How the states are linked:
v: rl->gf, qb->bq, jt->qb, qf->sz, cd->ld, fr->rl, gn->jm, fl->hz, qn->hd, pn->dp, qm->td, cm->sl, td->jr, dc->nc, rr->dc, dd->md, tq->cd, jr->qp, gq->zs, ld->cm, mc->qn, fs->rr, jc->mb, cf->dd, sz->lm, nt->pq, bq->gl, jm->ds, zs->qc, qc->fl, mz->gn, hd->pn, md->gq, rj->mz, qp->sb, sb->rj, dp->jt, sj->fs, nc->fr, lm->tq, mb->zt, pq->mc, sl->qm, zr->qf, gf->nt, gl->cf, ds->jc, zt->sj, hz->zr
f: rl->ds, qb->rl, jt->fr, qf->gl, cd->gq, fr->jm, gn->ld, fl->jt, qn->fs, pn->dc, qm->hz, cm->qc, td->zr, dc->mz, rr->rj, dd->mc, tq->md, jr->qf, gq->hd, ld->zs, mc->sj, fs->sb, jc->qm, cf->pq, sz->cf, nt->mb, bq->gf, jm->cm, zs->pn, qc->dp, mz->cd, hd->rr, md->qn, rj->tq, qp->sz, sb->lm, dp->nc, sj->qp, nc->gn, lm->dd, mb->td, pq->zt, sl->fl, zr->bq, gf->jc, gl->nt, ds->sl, zt->jr, hz->qb
l: rl->qb, qb->hz, jt->fl, qf->jr, cd->mz, fr->jt, gn->nc, fl->sl, qn->md, pn->zs, qm->jc, cm->jm, td->mb, dc->pn, rr->hd, dd->lm, tq->rj, jr->zt, gq->cd, ld->gn, mc->dd, fs->qn, jc->gf, cf->sz, sz->qp, nt->gl, bq->zr, jm->fr, zs->ld, qc->cm, mz->dc, hd->gq, md->tq, rj->rr, qp->sj, sb->fs, dp->qc, sj->mc, nc->dp, lm->sb, mb->nt, pq->cf, sl->ds, zr->td, gf->bq, gl->qf, ds->rl, zt->pq, hz->qm
n: rl->fr, qb->jt, jt->dp, qf->zr, cd->tq, fr->nc, gn->mz, fl->qc, qn->mc, pn->hd, qm->sl, cm->ld, td->qm, dc->rr, rr->fs, dd->cf, tq->lm, jr->td, gq->md, ld->cd, mc->pq, fs->sj, jc->ds, cf->gl, sz->qf, nt->gf, bq->qb, jm->gn, zs->gq, qc->zs, mz->rj, hd->qn, md->dd, rj->sb, qp->jr, sb->qp, dp->pn, sj->zt, nc->dc, lm->sz, mb->jc, pq->nt, sl->cm, zr->hz, gf->rl, gl->bq, ds->jm, zt->mb, hz->fl

In the rows, 42 stands for zero.

The rows follow the links: the fewer symbols apart two states are, the more alike their rows tend to be.

Each row is also shifted at random along 7 hidden directions that mean nothing.

Each row, then its state:
[37,47,46,35,46,41,15,27,50,51,43,27,70,54,45,45,40,37,46,22,52,35,43,42,41,55,48,43,35,47,28,42,33,36,50,33,39,41,48,42,47,27,42,47,17,48,52,58,23,64,36,49,41,42,40,47,59,34,35,54,20,43,55,38,58,42] | gl
[38,47,34,43,48,43,46,35,36,35,38,39,50,48,45,41,35,41,51,34,39,50,37,31,44,49,42,28,42,43,36,40,36,48,40,41,44,49,51,48,40,41,50,46,39,43,46,51,47,39,42,47,53,44,42,47,58,34,35,44,49,42,41,47,47,40] | qp
[35,37,41,37,37,47,50,43,42,56,45,49,49,58,56,24,59,52,41,41,45,38,30,46,39,50,43,41,45,49,34,43,56,32,50,34,40,35,43,40,55,37,25,47,42,45,38,38,31,43,48,41,27,49,48,48,30,53,51,32,42,49,41,26,33,51] | zr
[41,47,41,44,45,39,46,51,47,39,31,28,42,38,34,51,23,17,36,56,35,36,46,46,38,52,27,49,33,42,53,55,39,40,32,47,45,32,39,36,43,41,48,29,52,35,33,40,44,38,32,39,47,42,35,35,38,42,43,51,49,31,29,54,32,34] | rl
[52,49,40,40,45,37,33,33,39,29,40,53,28,33,38,48,38,46,38,36,40,48,50,44,47,28,49,44,41,34,37,48,44,58,44,50,39,52,37,40,37,46,41,50,38,43,52,34,43,40,44,33,45,43,45,34,37,34,36,36,31,44,49,47,48,41] | md
[48,39,49,44,40,42,56,45,48,60,35,38,42,48,38,51,57,42,36,44,43,48,42,40,48,42,59,50,50,40,46,37,48,29,31,52,45,41,38,38,35,50,25,55,35,28,49,22,44,43,56,28,47,38,49,35,38,67,43,37,36,47,55,40,41,39] | rr
[34,49,32,41,45,43,34,34,39,25,41,39,40,34,36,38,26,37,40,50,28,37,38,46,38,43,31,45,34,35,40,65,47,57,49,39,47,42,40,38,46,40,49,29,42,51,41,45,40,35,22,45,43,48,36,46,40,24,38,51,48,34,34,35,36,46] | hz
[42,32,42,44,34,44,52,48,36,50,45,38,33,33,44,28,57,49,41,64,44,48,44,43,46,32,41,39,45,38,47,44,49,34,42,49,45,36,24,48,42,52,39,37,45,45,42,23,54,34,41,46,32,30,48,48,42,52,50,36,47,44,30,24,42,53] | ld
[32,44,48,35,38,42,53,41,50,67,46,22,60,62,51,16,55,50,53,60,54,44,38,33,40,45,44,27,36,42,42,42,59,27,42,48,48,44,14,44,42,37,19,48,48,31,49,16,40,56,52,36,31,33,54,58,48,55,50,33,32,37,36,11,31,67] | jr
[49,36,55,44,29,44,37,56,47,60,38,39,41,42,42,36,63,48,40,38,49,38,41,50,36,48,47,43,46,44,41,24,34,26,48,38,33,32,51,42,50,43,46,43,33,44,38,51,36,47,53,48,25,36,41,36,35,60,50,44,39,54,47,47,45,30] | qc
[46,31,51,47,34,47,38,48,47,48,61,66,25,33,42,39,78,64,40,37,40,43,51,52,45,29,41,41,60,50,52,13,35,35,48,38,53,42,50,42,45,48,39,45,38,49,45,46,38,43,53,50,33,32,43,43,29,53,43,33,19,57,58,29,44,30] | gn
[46,42,54,45,34,41,31,44,46,51,47,35,57,39,35,49,56,41,46,35,49,31,45,42,32,51,43,43,41,37,31,37,32,36,38,38,43,34,51,48,41,47,49,46,19,58,50,50,42,50,49,52,30,36,30,49,51,40,37,59,29,43,66,34,49,32] | cm
[41,29,45,46,44,48,48,49,47,46,69,47,43,30,37,42,47,55,42,42,47,38,34,33,36,32,48,54,45,45,47,28,45,48,37,33,48,51,32,46,32,39,38,42,70,36,8,60,46,33,43,38,50,46,47,46,45,34,52,41,60,43,41,37,33,65] | cd
[48,45,46,42,45,42,32,35,46,51,41,37,42,39,38,44,49,49,38,34,47,46,43,41,41,36,60,50,42,36,36,41,43,45,45,44,41,49,35,39,38,41,38,52,34,36,41,42,37,48,46,32,46,41,51,34,44,47,41,44,32,51,53,42,48,46] | rj
[35,42,37,37,43,42,48,34,34,31,46,51,55,52,53,41,35,43,46,36,43,30,30,41,38,48,43,42,42,44,28,59,55,47,41,36,37,40,54,47,47,40,33,45,35,55,50,41,39,39,37,48,35,53,36,58,41,31,39,40,50,34,46,31,44,51] | td
[44,41,43,40,47,37,39,41,43,25,30,57,33,48,51,55,18,40,43,22,40,42,36,47,50,38,46,42,48,53,52,37,40,43,52,40,22,47,65,34,44,28,44,31,39,36,49,54,31,54,36,48,48,54,37,35,33,40,37,29,50,33,27,73,53,35] | qf
[50,35,47,44,36,39,37,57,42,45,42,45,29,31,39,44,47,37,39,47,47,41,56,54,44,36,34,44,43,45,54,30,31,31,41,47,37,33,40,43,43,47,48,36,48,42,39,40,44,42,45,48,33,32,37,35,34,48,47,38,35,43,37,55,46,31] | dp
[50,43,49,43,39,34,30,52,45,32,41,41,36,27,34,55,25,30,43,39,48,31,50,48,34,39,34,46,33,40,46,42,30,48,40,43,33,39,46,43,39,42,59,29,48,48,36,52,44,45,38,46,36,40,28,39,42,27,41,51,45,32,38,61,43,33] | jm

From each start, follow one symbol. Which state do you reach?
Answers are names.
---
[40,43,39,36,48,38,33,41,40,36,36,41,46,48,49,53,25,22,39,33,48,36,54,53,47,48,34,47,37,55,45,47,37,33,39,44,33,35,47,39,49,34,38,39,39,41,47,41,29,51,33,44,44,42,37,37,40,39,38,37,30,33,35,60,52,34]
f td
---
[42,34,40,46,45,44,39,41,41,32,72,51,26,20,32,49,51,49,41,50,39,43,62,44,48,18,31,48,44,47,60,29,38,51,37,46,62,50,21,44,31,47,40,37,63,41,35,35,50,36,38,42,53,31,43,49,42,27,38,34,25,40,46,27,39,51]
l pn
---
[33,47,39,36,47,40,39,36,44,46,47,20,54,46,46,29,24,39,51,53,52,45,44,32,44,39,34,31,26,42,42,49,48,44,44,46,41,50,17,46,38,32,38,38,57,37,38,35,42,53,36,42,44,39,47,54,59,27,43,41,43,30,24,34,39,66]
n mb
---
[47,37,44,48,51,40,46,39,42,28,50,48,38,30,32,73,29,28,37,36,40,39,54,41,48,35,47,55,47,44,53,38,35,47,26,48,47,45,48,43,29,47,44,42,46,35,43,43,48,37,37,38,64,41,34,41,47,37,32,44,42,37,51,56,49,37]
n md
---
[39,44,43,36,42,40,39,37,43,48,31,40,51,58,52,39,40,40,43,35,47,41,38,47,45,47,45,40,43,48,38,48,47,30,48,43,32,38,46,38,50,35,31,43,27,41,56,34,29,57,41,45,34,45,44,43,37,53,41,36,33,40,41,42,50,42]
f mb
---
[35,45,38,41,41,44,48,44,47,51,34,26,51,47,39,35,42,32,38,57,33,36,36,42,36,56,34,44,35,39,43,56,50,38,41,40,49,33,38,37,47,43,40,36,41,38,38,37,42,39,38,40,39,43,40,42,39,49,46,53,50,39,37,33,27,42]
f rl
---
[45,46,35,46,48,42,49,41,36,30,30,56,23,47,46,46,44,42,41,33,32,56,50,42,53,40,37,29,53,48,54,29,32,44,40,47,43,49,55,38,42,43,47,45,42,34,53,40,45,39,47,41,56,40,46,31,37,47,35,27,34,46,38,61,45,20]
l mc
---
[44,41,42,42,46,41,36,34,44,42,47,34,48,34,35,52,33,45,39,39,45,42,42,35,42,35,55,53,39,36,37,49,43,51,41,44,44,50,33,44,34,43,44,43,39,40,36,45,44,41,38,37,52,43,45,42,54,35,39,51,48,41,46,41,49,55]
l gq
---
[36,44,42,43,43,49,31,40,51,47,53,48,43,44,40,39,64,42,36,39,33,36,53,53,40,49,28,47,45,51,48,32,38,38,43,34,63,36,44,33,50,38,32,44,37,42,41,46,29,44,43,42,44,38,42,41,31,47,39,42,8,47,58,26,32,28]
l jc
---
[34,39,34,38,42,44,52,41,33,38,38,51,47,51,54,36,36,40,40,39,38,36,26,44,40,53,41,46,43,46,32,55,53,41,42,34,34,35,54,42,53,40,37,39,41,49,37,46,38,35,36,45,33,56,41,45,33,44,47,39,60,41,33,43,38,47]
n qb
---
[36,42,32,39,45,42,45,40,34,39,27,34,56,48,50,53,26,11,35,39,39,36,39,46,43,64,37,49,38,47,35,63,42,32,30,39,38,24,57,41,52,42,43,38,30,47,43,46,38,36,26,46,44,50,34,38,43,45,40,50,54,39,36,55,46,29]
l bq
---
[37,31,40,47,41,43,50,41,36,37,71,41,44,25,38,44,47,46,46,55,45,41,45,33,41,33,37,44,42,41,43,40,43,48,31,42,57,44,28,56,34,51,40,40,60,49,27,41,57,30,39,48,46,36,39,58,55,26,43,44,50,38,44,22,40,60]
v dp
---
[36,43,39,44,46,46,48,37,42,41,54,46,51,52,44,39,50,48,55,34,42,46,41,28,40,46,38,27,45,48,43,26,37,46,38,35,54,53,47,50,37,39,42,50,50,41,43,51,46,42,49,45,54,41,44,55,54,33,35,40,38,40,53,30,37,43]
f cf
---
[45,34,45,44,32,42,42,48,36,48,35,39,34,35,44,36,48,45,39,48,43,46,42,46,45,39,45,40,45,38,40,43,39,33,48,45,30,34,44,44,46,48,50,36,32,48,44,39,47,40,41,51,28,36,40,38,43,53,47,43,49,49,34,44,51,39]
f gn
---
[41,29,44,49,42,44,74,49,40,53,39,29,51,42,39,60,43,22,36,53,45,43,39,31,46,50,51,53,48,42,50,41,44,23,16,49,47,31,41,50,34,53,35,45,46,28,36,31,56,30,43,38,54,38,41,43,53,64,46,44,63,40,40,47,42,43]
n rj
---
[40,47,29,39,48,40,34,37,28,31,35,40,31,36,48,20,23,53,47,42,41,58,35,38,45,35,41,29,31,36,33,49,40,60,57,40,29,56,36,46,45,36,58,37,56,44,28,55,44,35,33,42,45,48,54,33,50,25,47,40,65,47,14,55,46,53]
l dd
---
[48,42,48,43,34,39,55,53,48,32,32,57,20,40,39,39,35,55,41,46,32,37,27,48,36,33,41,42,49,35,53,42,51,51,54,43,32,45,54,31,41,42,47,29,47,42,42,41,45,41,47,42,32,54,35,38,18,46,44,37,59,35,34,47,28,39]
f jt
---
[44,50,37,40,44,41,31,40,37,45,45,45,39,41,42,33,50,48,43,38,46,53,50,43,41,42,44,36,37,37,34,39,37,48,42,41,44,46,34,45,44,43,43,57,44,42,39,43,40,40,50,33,43,36,54,34,45,38,43,40,29,54,51,43,43,39]
l fs
